In the rows, zero is written as 128.
Rows lie near named flat spaces through zero. A row that begins with a name and a colon came from that space; any other row is followed by the name of its block's space that it lies nearest.
fodzovug: [118 132 155 101  89 129 188 148 119  81 158  98  95  90  95 109 129 105
  99 105]
fodzovug: [116  89 141 103  67 105 142 104 152 132 162 139 152 143 114 173 174  92
 120 143]
vellema: [113 155 121 136  75 130  94 130  77 124 132 158 132 136 128 144  68 122
 113 122]
fodzovug: [147  97 138 138  99 158 142 132 147 153 122 113 149 135 100 141 126 138
  89 109]
vellema: [138 114 136 174 109 152 182 128 123 108  82 109 128 120  98  98 148  96
 136 115]
tokkevud: [178 120 115 137 111 139  98 125 146 188 101 176 147 152 137 131 169 128
 164 124]
tenaviv: [134 113 186  98 217 136 117 121 101 121 129 116 137 148  78 129 141 138
 143 140]
fodzovug: [110 170  57 145 125 120 132 187 152 126 118 173 114 131 177 156 154 128
 125 190]
tokkevud: [ 75 139 138 108 118 120 146 102 105  74 148  88 129 121 144 119  75 101
 130 110]
tokkevud: [ 75 132  91 149 159  85 125 123 167 101 165  85 111 102 174 135  99 168
  94 162]
vellema: [149 155 162  96  93 106 124 114  68  96 131 148  88 111 112 121 148 115
 102 108]
tenaviv: [124 117  80  97 195 143 128 172 122 171 117 147 127  92 175 145  75 125
 120  88]
vellema: [144 159 148 157  32 154 136  98 168  95 122  83 136 175 120 106 158 155
  99 144]
vellema: [139 103 120 142 177 101 142 134 208 150 155 115 118 112 129 101 197 146
 185 163]
tokkevud: [172 181 146  89 142 135 109 146  97 111 106 153  94 149 128 139 182 160
  79 148]
vellema: [110 115 107 124 153  79  49  75  78 157 125 163 142 128 179 170  77 136
 116 116]
vellema: [145  97 112 146 139  77 122  89 164 153 133 131 113  96 159 107 176 127
 166 121]
vellema: [127 130 130 155 101 110 150 130 145 115 131 151 124 132 107 105 186  91
 199 165]
fodzovug: [101 116 104 120 132 135 170 150 165 116 140  96 129 112 147 143 121 125
  95 129]
tokkevud: [163 103 164  77 175 152 126 115 133 147 120  99 136 140 118 147 145 159
  72  96]
fodzovug: [126  90 113 125  93 151 194 155 139 128 108 121 138 113 116 167 148  93
  62 111]
tenaviv: [106 115 143 102 106 136 171 127 153  98 139 110 147 154 114 156 172  97
 116 154]
tenaviv: [128 113 191  85 146 146 144 120 119  99 135 108 149 176  70 168 178 126
  89 161]
tokkevud: [108  95 116 143 142  96 119  99 140 141 141 120 137 110 146 132 113 123
 143 122]
tenaviv: [123 187 103 130  55  94 180 211 113  78 171 166  39  55 110 102 154 110
 109 151]
vellema: [108 144 139 158 109 192 179 178 131  97 104 118 156 168  73 123 125  98
 149 164]
tenaviv: [145 108 117  82 175 137 171 153 111 139 108 128 103  73 148 122 124 101
 110  64]
tenaviv: [163 138 135 113 100 124  98 134  99 152 127 168 115 127 118 145 136 141
  99 117]
tokkevud: [167 104 124 118  95 192 162 160 188 181 119 124 160 142 114 112 141 114
 159  91]
fodzovug: [140 117 112 124 121 140 115 116 144 155  95 160 166 177 150 170 174 112
 135 152]
tenaviv: [155 112 102  94 161 156  78 137 137 199 105 162 168 166 164 191 119 157
  87 120]
vellema: [140  86 142 104 219 167 185 131 141 124  81  75 139 121 126 132 149 123
  90  95]
fodzovug: [ 76  96  56 127 170  94 147 134 171 135 123 134 147 120 203 194 145 107
 104 166]
tokkevud: [137 127 174 136 149 205 117 138  75 133  89 116 171 175  64 127  62 132
 122 105]
vellema: [162 130 160 114 152 129 159 143 121 110 129 104  83  91  95  97 158 148
  94 106]
fodzovug: [ 96 124 147 107 121 105 166 113  73  84 135 132 110  90 119 101 108  53
 180  92]
tokkevud: [141  71 144  84 127 159 203 151 205 146 161  69 135  99 106 127 154 125
  93  85]
tenaviv: [117  98 148 107 100 133 127  97  77 132 126 125 146 117 118 144  70  95
 106  67]
fodzovug: [ 87 159 106 105 147  92 102 116 164 110 168 133 132 150 181 130 142 128
 190 179]
tenaviv: [140 117 100 114 109 150 119 130 133 160 107 133 146 135 163 166 107 139
  67  99]
tenaviv: [123 142 119 108 135 128 142 167 141 122 143 144 118 130 124 146 154 127
 120 159]
tokkevud: [107  63 167 173  68 180 140 111 132 150 126 111 212 183  42 159  89  97
 134 131]
tokkevud: [153 116 128 128 137 149 114 119 112 167 101 152 145 129 132 106 110 105
 185  86]
fodzovug: [143 141 133 103  93 146 148 139 143 119 117 141 136 161 127 151 186 112
 113 149]
[120  88 161 123 139 139 160  72 132 108 107  75 155 139 122 116 133 100
 135  94] | tenaviv
[114 125 145 157 138 108 120  99 112 115 136 118 123 113 114  82 105 115
 194 120] | tenaviv
[151 160 107 134 132 136  90 143 170 143 122 132 130 171 153 159 166 197
  72 182] | tokkevud
[164 143 120 128 173 146  93 136 117 163  96 149 127 137 143 117 123 155
 140 116] | tokkevud
[ 81 176 105  89 104 121 209 188 150  50 166 105  80  91 150 116 145  96
 114 150] | fodzovug
[129  90 109 128  82 130 118  98 220 168 150 104 175 168 158 169 162 152
 102 147] | tokkevud
[123 116  90 102 120 170 184 212 135 159 141 142 119  69 129 118  68  89
 137  67] | vellema
[195 112 132 124 160 132 112  98 117 170  80 131 112 105 150 100 149 146
 121  64] | tenaviv
[150 147 139  86 112 171 116 115 141 137 112 115 153 174 151 134 129 138
 117 106] | tokkevud
[131 129 165 141 182 134 110  99  90 100  95  99 132 156 102 141 130 162
  77 147] | vellema
[137 130 131 155 154 115  57 110 164 165 165 110 135 141 129 113  95 210
 133 146] | fodzovug
[124 122 104 125 104 130 128 129 130 144 125 138 135 120 154 140 107 116
 120 107] | tenaviv
[165  98 146 117 130 141 116 106 104 172 101 159 148 132 115 119 135  95
 175  82] | tokkevud
[125 164  81 148 209 118  91 131  87 133  65 176 123 137 190 125 123 119
 177 149] | fodzovug
[124 138 150  91 145 133 123 109 181 112 164  75 134 154 141 122 144 169
 117 141] | fodzovug
[140 120 154 105 173 173 181 155 117 106  99  91 122 122  97 124 135 125
  85 105] | vellema
[128 113 148 111 223 112 146 160  99 122 128 149 106 102  89 127 159 111
 158 149] | vellema
[124 138 150  68 145 109  97  87  96 111 127 138 136 161 153 168 151 123
 105 134] | vellema

Each name stands for a flat space through zero: a line, a plane or more. A row that begins with a name and a colon came from that space; any other row is followed by the name of the space it lies nearest, among the names in its block.
boke_bogez: [172 120 145 126 106 134 157 145 117  90 111  85 116 116 113 117 111 167
 136  75]
nute_pil: [137 101 161  72  87 128 131 199 113 123 154  69 180  83 162  85 159 171
 141 104]
rolig_mif: [171 198  95 106 138 138 116 120 169 216 200 124 148 136 142  95  88 184
 129 187]
mitir_keze: [ 90 105 121 110 194 133 166 123 106 105  55 205 142  91 106 149 135 105
 128  81]
boke_bogez: [177 161 150 140 127  98 129  89 149 136 158 151 107 157 117 157  92 146
 106 155]
rolig_mif: [174 219  99  68 119 157 121  99 106 135 167 115 123 158 104 110  83 160
 125 124]
nute_pil: [115 110 114 113  79 177 104 153  77  75 120 111 136 146 141 112 135 125
 134  89]
rolig_mif: [130 168  82  82 175 168 148 132 126 163 113 173 156  92 119  96 105 161
 143 105]
mitir_keze: [146 123  86 146 141 161 144 136 122 148 141  80 144 175 129 125  83 161
 117 144]
boke_bogez: [ 79 114  84 156 132 165 126 128 112 106  76 101  98 125 109 113 151  82
 153  96]
vez_zag: [197 134 134 140 102 150 113 158 175 173 169 211 159  90 179  92  86 229
 136 132]
rolig_mif: [105 119 145 131 136 100 111 133 157 165 146 159 143 103 152 128 157 113
 129 167]
nute_pil: [140 111 139 100 113 147 132 155 103 102 123 151 156 114 143 120 122 158
 127  94]
nute_pil: [127  88 168  74 131 103 152 193 126 146 148  88 197  80 159 107 156 166
 128 126]
boke_bogez: [151 172 201 108  79  69  97  78 126  76 145 160  73 125 106 159 155  87
 121 122]
mitir_keze: [119 177  93 100 114 142 119 140 138 169 157  21 119 117 117  74 150 123
 158 143]
vez_zag: [184 185 148  80 118 125 153 117 124 102 115 130 103  83  92 105 113 165
 146  65]
mitir_keze: [ 80 111 150 109 162  96 142 136 137 130  88 154 133  63 121 126 182  87
 144 111]
vez_zag: [105 130 148 146 103  90 110 101 119 106 146  48  90 178 110 157 157  64
 115 163]
mitir_keze: [112 108 210 117 132  34 120 127 164 152 162 146 144  98 149 159 180  98
 110 184]
boke_bogez: [113 122 148 111 111 120 119 134 115 105 121 129 126 111 129 126 155 109
 134 112]
mitir_keze: [172 159 120 184  71 164 116  96 135  59  72 150  27 103  90 104 117 129
 169  38]
vez_zag: [115 101  82 133 132 196 113 136  83 108 118 192 164 178 152 140  87 144
 109 120]
nute_pil: [148 185 166  93 126  96 116  79 130 105 125 214  96 102 104 146 133 110
 126 110]
mitir_keze: [152 121 116 152 150 123 152 124 139 151 142  89 134 166 123 144  92 152
 110 155]
rolig_mif: [120 119  97 114 116 177 127 133  71  83 113 107 137 174 121 133 107 125
 119  99]
rolig_mif: [129  96 120 132 142 138 156 163 130 137 113  92 151 109 134 112 126 155
 135 112]
rolig_mif: [230 186 152 170  96  84 138  97 194 168 190  47  73 149 108 121  83 186
 127 165]
boke_bogez: [126 164  90 114 123 170 133 122 111 107  94 107  97 109  97  95 128 123
 158  75]
rolig_mif: [130 126 101  98 130 169 145 144  84  99 110  97 145 144 117 118 109 144
 128  89]
vez_zag: [ 89 151 100  46 139 176 117 142  74 107 108 181 165 102 130 105 143 116
 139  86]
boke_bogez: [ 66  74  98 171 160 149 137 117  95  91  69 137 119 166 115 165 135  68
 117 118]
nute_pil: [134  79 107 150 164 156 158 139 106 118 105 162 164 166 137 159  79 159
 100 122]
vez_zag: [212 123 175 158  76 102 149 135 145  97 145  58  94 136 118 129 100 183
 126 103]
rolig_mif: [115 145 114  99 156 141 136 126 123 136 107 173 139  96 121 117 131 128
 137 108]
nute_pil: [135 109 130 123 143 135 143 141 122 126 119 153 151 123 136 134 113 151
 120 117]
mitir_keze: [165 135 127 146 138 120 144 109 133 134 145 117 124 171 119 153  85 152
 105 148]
mitir_keze: [129 119 141 127  84 146  92 134 112  98 136 177 130 130 152 126 134 129
 129 115]
nute_pil: [178 145 139 122  58 141 113 163 141 130 169  47 119 112 144  76 129 179
 152 113]
boke_bogez: [103 151 115 134 145 134 123  66  91  72  84 175  80 167  84 173 122  63
 115 105]
vez_zag: [114 112 130 113 160 121 181 130  97  85  68  67 113 116  81 138 138 106
 133  73]
nute_pil: [136 103 116 154 183 131 158 102 116 121 104 193 143 174 119 183  75 137
  90 136]
vez_zag: [137  70 135 181 115 127 149 138 111  90 114  59 119 183 124 159 109 129
 108 125]
vez_zag: [109 159 119  86 119 143 101 122 110 127 141 159 138 123 134 117 141 111
 132 130]
boke_bogez: [ 64  79 113 131 164 127 113 153 132 176 143 160 189 136 172 139 151 104
 112 188]
[112 139 140 104 118 110 113 137 136 147 151 104 137 112 137 114 158 114
 135 149] | mitir_keze
[109  75 111 161 128 137 118 173 149 180 163  93 176 145 178 116 130 149
 121 184] | rolig_mif
[157 223 121  54 172 115 142 108 164 193 147 182 136  55 109  89 121 163
 149 127] | rolig_mif
[132 146 116  81 183 119 154 113 105 154 153 133 175 174 120 162  89 141
  89 166] | mitir_keze
[120  72 156 159 109 110 133 156 133 113 121  92 132 124 144 134 150 125
 127 128] | boke_bogez
[ 95  53  97 140 177 173 153 159  92 116  85 196 190 147 153 153  99 145
 105 112] | mitir_keze
[ 79  88  90 114 152 172 132 169 103 136 103 136 176 116 150 109 140 126
 135 115] | mitir_keze
[ 78 149  75  93 171 175 124 100  75 106  90 187 137 154 106 144 118  85
 120 108] | vez_zag
[155 116 158 119   3 151  58 142  68  56 202  66 130 224 167 139 122 131
 101 144] | vez_zag
[170 148 130  93 125 148 159 128  96  85 105 122 123 122 101 123  96 166
 129  65] | boke_bogez
[160 213  74 151 139 159 129  62 138 128 111 130  54 153  72 120  83 122
 143 109] | boke_bogez
[167 157  90 178 146 151 154  80 128 107  96 114  69 174  79 147  70 135
 125 104] | boke_bogez
[157 117 126 122  85 161 123 164 116 111 138 100 140 122 146  97 117 173
 139  98] | nute_pil
[149 109  58 179 138 197 153 142 118 130 105  79 125 172 121 112  70 171
 132 107] | mitir_keze
[123 128  92 101 129 163 119 161 117 169 169  94 182 152 158 104 112 160
 122 160] | rolig_mif
[165 158 148 140 127  88 134  97 151 144 162  93 104 159 111 150 108 133
 111 165] | nute_pil
[164 198 109  82 173 122 158  79 109 139 146 116 125 175  83 154  73 142
 101 141] | mitir_keze
[121 112 150 132 168  99 155 112 131 116  93 177 126 110 112 160 129 115
 117 115] | mitir_keze
[139 183 118  97 133 137 118  99 124 128 130 173 114 119 111 122 118 127
 133 117] | vez_zag
[140 127 116 133  82 157 114 168 141 138 141  73 126  98 147  72 143 158
 161 109] | nute_pil
[140 105 134 148 150 130 162  92  82  53  76 149 103 181  89 189  89 111
  97  86] | boke_bogez
[143 140 131 137 108 127 125 128 140 126 129 102 105 116 122 112 133 133
 142 117] | boke_bogez

Rows lie near named flat spaces through zero. A row that begins with a name and a colon came from that space; any other row is followed by the name of its block's space that it lies nearest.
masin-garig: [102 141 110 142 146 192 130 119 106 126  79 144 129 112 108 190 135 160
 143 172]
rit-rodud: [153  91 133 156 105 139 154 127  78 178  61 200 155 180 203  98 132  54
 107 171]
masin-garig: [102 135 141 173 100 132 148 100 108 145 107 176 124 149 169 123 118  95
 125 167]
telud-rom: [158 125 160 164 156  86 138 176 188  77 157 110 180  60  96 106 115 172
 125  93]
kat-sadak: [136 125 139 167 138 113 125 140 151 114 113 136 144 103 133 127 123 146
 118 128]
telud-rom: [144 138  97 107  90 174 128  48 104 171 171  80  88 169 154 135 121 101
 150 143]
rit-rodud: [144 111 122 121 131  87  78 155 151 120 113 132 122 149 135 103 130 152
  93  79]
geto-guzu: [117 150 141 153 140 105 119 142 154 114 147 106 144 105 120 159 123 140
 127 136]
geto-guzu: [102 117 128  92 116 130 131 133  92 136  39 222 117 188 122  89 142 137
 102  98]
kat-sadak: [104 160 139 185 103 141 146  87 123 145 165 115 134 127 163 169 109  94
 145 190]
rit-rodud: [109 179 120 117 103 118 108  69 142 149 170  78  99 168 128 162 121 133
 131 121]
geto-guzu: [120 134 138 121 101 152 193  68  97 152 136 144 103 135 141  97 126  80
 156 153]
kat-sadak: [ 52 175 164 195 147  76 127 138 156 111  84 163 120  98 128 181 131 138
 112 169]
rit-rodud: [ 87 162 140 161 123  76  69 143 182  82 129 144 123 134 103 135 110 209
  95  75]
kat-sadak: [142 136 142  32 147  83 156 149 112 160 110 115 137 170 101 114 163  85
 119  94]
masin-garig: [ 36 205 146 158 144 132 130 120 145  94 135 126 126  94  75 222 123 176
 148 166]
rit-rodud: [145 126 138 124 127 140 169 105 116 146  73 162 140 141 127 106 137 125
 126 126]
rit-rodud: [148 139 111 113 118 113  93 117 146 141 227  32 115 133 143 154 119 104
 138 128]
telud-rom: [129 152 148 146 157 139 174 119 152 108 123 108 148  65  86 151 131 158
 153 141]
rit-rodud: [ 95 146 109  83 111 124 102 102 105 155 134 118  80 181 135 146 138 104
 124 127]
telud-rom: [120 104 148 133 140  84 114 203 150  78 170 143 150  91 113  91 118 134
 120  98]
geto-guzu: [120 122 124 156 104 151 138 100 112 135 142 142 113 129 157 119 115 107
 139 156]
kat-sadak: [104 125 109 139 123 150 101 107 124 121  86 157  87 134 127 131 129 165
 120 124]
rit-rodud: [146 110 122  55 135 127 151 124 100 155  86 142 109 160 116  92 155 103
 124 101]
masin-garig: [132 131 122 119 143 143 148  95 132 135  97 117  96 105 112 129 141 141
 139 129]
telud-rom: [105 121 137 109 124 126 182 110  88 159 170 110  87 108 161 123 140  19
 163 193]
masin-garig: [ 92 174 159 124 149  96 138 158 156  92 130 134 165 111  69 157 128 174
 127 106]
geto-guzu: [160 114 120  79 172 129 142 153 127 140 110  85 133 100 103 145 158 117
 137 128]
masin-garig: [128 115 124 107 116 117 116 150 114 132 180 112 128 142 145 118 124  87
 131 131]
geto-guzu: [ 84 151 159 173 166  99 145 174 136 115  96 147 158  81 124 188 139 113
 126 185]
geto-guzu: [117 141 161 158 102 108 163 126 134 113 175 149 158 125 135  98 104 109
 137 130]
telud-rom: [183 120 120 154 124 134 115 114 153 136 144  90 153 126 145 124 117 146
 122 116]
kat-sadak: [100 136 132  84 101 175 174 134  66 134 189 145 156 156 117 133 119  74
 167 162]
telud-rom: [113 128 128  86 118 163 138 171  82 120 142 165 184 168 103 137 124 122
 137 128]
kat-sadak: [191 116 130 142 130  86 145  80 163 168 180  33  91  96 177 104 133  64
 136 139]
masin-garig: [153 142 134 116 178 144 133 158 165  91  52 137 181  94  44 150 142 241
 118  76]
rit-rodud: [178 129 152 137 116 101 161 111 142 150 112 136 170 154 144  88 125 116
 112 103]
geto-guzu: [154 125 156  69 162  92 180 164 135 124 124 116 158 105  83  99 151 112
 135  96]
kat-sadak: [157 130 162  66 176  45 146 192 151 134  68 134 171 139  89 107 165 125
  93  70]
telud-rom: [ 78 117  96  99 142 213 116 158  82  94 121 157 117 106  82 169 131 165
 159 155]
rit-rodud: [126 129 150  84 137 125 185 150 111 121 170 120 150 106  99 111 134  88
 157 132]
kat-sadak: [114 125 113  87 126 148  92 186 119  88 215 103 157 128  89 145 113 150
 144 106]
masin-garig: [130 135 151 189 100  96 120 126 149 121 118 172 160 153 160 103 105 139
 100 116]
telud-rom: [ 69 106 138 105 141 114 143 183  97 102 154 160  98  92 123 114 137  74
 146 158]
masin-garig: [ 88 152 133 150 139 164 122 169 115  97 117 163 185 122  94 189 119 171
 134 154]
geto-guzu: [122 110 112 188 105 155  97 124 122 122 154 136 123 122 174 137 104 122
 129 164]
geto-guzu: [151  97  91 105  73 194  95 124  64 156 115 186 161 236 165 105 111 123
 112 116]
kat-sadak: [119 135 151 107 137 111 167 141 112 139  89 164 149 141 117 120 143 104
 124 131]
masin-garig: [119 145 141 135 137 121 140 124 153 103 135 122 130  99  96 127 124 163
 135 111]
telud-rom: [ 94 172 158 107 139 131 196 108 113 137 103 145 143 124  90 153 142 115
 149 151]
[170  93  91 123 105 176  96 128  99 150 165 104 139 160 168 128 116 105
 132 141] | telud-rom
[101 162 169 107 131  60 162 134 139 135 115 148 137 148 113 114 140 102
 115 110] | masin-garig
[171 132 142 160 150  78 100 164 184 114 150  80 174 103 128 141 122 154
 106 104] | kat-sadak
[120 134 130 131 139 136 120 145 156  77 163 116 134  84  80 124 115 190
 141  97] | telud-rom
[144 133 157 142 130  86 138 139 160 110  77 175 160 138 110  83 125 174
  97  72] | rit-rodud
[173 116 123  83 197 134 155 170 128 147 125  47 154  67 100 182 166  95
 151 162] | geto-guzu
[158  96 115 132 123 151 136 109 124 131 113 135 109 117 141  89 127 131
 131 119] | kat-sadak
[147 149 145 137 107 133 178  90 108 173 143 116 161 158 159 139 125  67
 140 167] | kat-sadak
[133 153 109 112 130 168 142  60 129 149 103  98  94 130 107 154 138 157
 144 130] | rit-rodud
[121 158 132 117 131 140 149  97 141 123 153  95 122 111  96 147 126 149
 150 125] | rit-rodud
[109 157 145 142 134 102 121 137 140 128  91 150 152 147 119 155 131 148
 108 124] | masin-garig
[168 126 140 134 109 103 149 105 151 134 219  67 131 112 148  93 111  91
 144 118] | telud-rom
[130 131 131 167  72 151 116 127 108 126 185 158 184 183 164 119  88 119
 125 136] | geto-guzu
[124 131 138 138 138 110 134 128 136 131  85 148 125 125 128 125 137 135
 115 125] | kat-sadak
[138 154 133 174 132 175 169  82 142 123 145  95 146  77 113 164 115 152
 163 167] | rit-rodud
[143 138 139 207 110 148 138 115 140 125 161 122 176 111 159 149  99 127
 137 169] | kat-sadak
[182 136 118 164 113 104  97  67 173 160 109  87 112 154 165 118 122 153
  99  99] | telud-rom
[141 109  96 125 127 150  68 150 121 130 109 129 134 159 139 148 127 156
 107 117] | geto-guzu
[128 147 126 167 121 136 109 104 138 140  69 154 143 157 139 154 124 167
 104 130] | kat-sadak
[ 70 184 150 189  99  60  83 114 165 124 174 118 118 154 160 167 104 123
 104 140] | masin-garig
[115  98 108 136 137 143  93 163 113 118 127 136 111 113 146 140 130 119
 126 151] | rit-rodud
[ 82 176 126 155 134 111 109  74 162 127 114 100  67 110 117 174 131 163
 128 138] | geto-guzu
